Here is a tiny trained network, its code and every weight. The questions are about switching its units off for an input and a class, where a switched-off unit gives its printed mean instead of its output.

import numpy as np


def w(rows, s, z=0):
    codes = np.array(rows[::2]) - 128.0
    scale = np.full(codes.shape[1], s)
    scale[-1] = z or s
    return codes * scale


def f(y):
    return y / 2 * (1 + np.tanh(0.7978845608 * (y + 0.044715 * y**3)))


def log_softmax(a):
    a = a - a.max(-1, keepdims=True)
    return a - np.log(np.exp(a).sum(-1, keepdims=True))


def net(x, mask):
    res = np.array(x, float).reshape(1, 5) / 4 @ E
    y = f(res @ A[0][:, :-1].T + A[0][:, -1])
    res = res + np.where(mask, y, B[0][:, -1]) @ B[0][:, :-1]
    return log_softmax(res[-1] @ U[:, :-1].T + U[:, -1])


A, B = {}, {}
E = w([
[128,159,102,170,144,120,150,91,168,94,136],'x0',
[179,178,181,102,129,181,184,183,159,151,153],'x1',
[66,209,146,130,214,92,7,97,202,85,171],'x2',
[142,76,102,192,145,234,121,106,216,40,132],'x3',
[175,61,133,69,169,80,154,201,64,80,254],'x4',
],0.0074)
A[0] = w([
[164,93,116,174,135,254,197,159,164,100,135,191],'N0',
[178,146,165,47,85,99,201,181,23,206,116,210],'N1',
[65,74,46,215,84,113,112,77,84,159,78,169],'N2',
[56,207,115,84,155,65,38,120,181,128,165,218],'N3',
[135,81,107,197,86,202,184,140,164,97,64,253],'N4',
[56,219,165,196,148,129,43,61,209,145,119,182],'N5',
[178,119,116,176,137,233,166,93,210,85,127,166],'N6',
[121,141,152,102,99,133,179,126,66,156,82,246],'N7',
[114,149,106,133,186,100,38,117,131,83,158,225],'N8',
[134,138,166,64,98,118,220,170,30,224,134,209],'N9',
],0.0065,0.003)
B[0] = w([
[124,175,37,180,119,165,234,135,174,80,230,195],'N0',
[197,104,151,63,109,70,236,97,85,202,148,244],'N1',
[123,37,130,162,71,148,1,82,115,147,111,173],'N2',
[83,152,165,100,200,96,121,176,69,136,87,202],'N3',
[154,148,80,208,42,181,142,96,147,81,187,196],'N4',
[110,217,242,160,201,211,117,77,166,238,18,212],'N5',
[110,186,96,203,129,190,233,91,253,95,143,186],'N6',
[196,125,137,115,74,117,128,23,144,156,125,187],'N7',
[24,139,155,101,188,160,106,178,110,105,122,181],'N8',
[228,97,149,75,76,72,238,61,43,223,133,236],'N9',
],0.0071,0.011)
U = w([
[147,170,46,183,82,172,199,122,214,82,201,182],'0',
[254,108,128,37,71,36,200,109,61,185,149,77],'1',
[81,90,98,49,178,39,85,228,53,44,231,253],'2',
[119,79,92,160,32,142,16,88,132,125,89,57],'3',
[70,211,201,116,201,149,107,130,156,180,17,101],'4',
],0.0067,0.0016)

Each question gives the input, the list of numbers given to net, and the class t.
The units are the neurons (one row each of A and B). Each row of codes is followed by its name. A weight is (code - 128) times the scale printed after its matrix; where a second scale follows, it is the last column's (A, B and U).
mask holds one flag per neuron, in row order. A switched-off neuron (its flag False) gives its mean, the last column of its row in B, instead of its output. The means were averaged over made-up inputs and are rounded, as every weight is.
A unit's drop is (log p(t) with every unit on - log p(t) with that unit switched off) / (log p(t) with every unit on - log p(t) with every unit switched off).
The circuit of an input: a set's keep is (log p(t) with only the set's units on - log p(t) with every unit switched off) / (log p(t) with every unit on - log p(t) with every unit switched off). Starting from all 10 units, units are removed one at a time, each time the one whose removal leaves the highest keep (on an exact tie, the one counted first), for as long as the keep stays at least 0.8.
circuit, biggest first: the units of the circuit, biggest drop first
k most important neurons: the k neurons with the biggest drops, biggest first
drop when u is switched off: that unit's drop, to one decimal
input [-1,-3,2,3,-3], class 4: circuit, biggest first -> [N5]
input [5,6,8,-8,8], class 2: 2 most important neurons -> [N8; N3]
input [-8,3,5,7,7], class 2: 4 most important neurons -> [N5; N4; N8; N7]
input [-4,-2,-8,2,-8], class 0: 3 most important neurons -> [N4; N0; N6]
input [5,5,-2,-2,-8], class 0: 2 most important neurons -> [N4; N3]
input [-4,-7,1,-2,-1], class 3: circuit, biggest first -> [N2; N1]
input [1,0,-7,4,5], class 0: 2 most important neurons -> [N0; N4]
input [1,-2,-8,4,5], class 0: 2 most important neurons -> [N0; N4]
input [4,7,4,2,0], class 4: 2 most important neurons -> [N5; N4]
input [6,-8,4,3,5], class 4: 2 most important neurons -> [N5; N0]
input [-7,-7,-4,-2,-7], class 3: drop when N2 is switched off -> 0.7
input [-7,-3,6,2,5], class 2: drop when N5 is switched off -> 0.2
input [4,5,0,4,6], class 0: drop when N8 is switched off -> 0.0
input [1,-7,-3,0,-8], class 3: circuit, biggest first -> [N2]
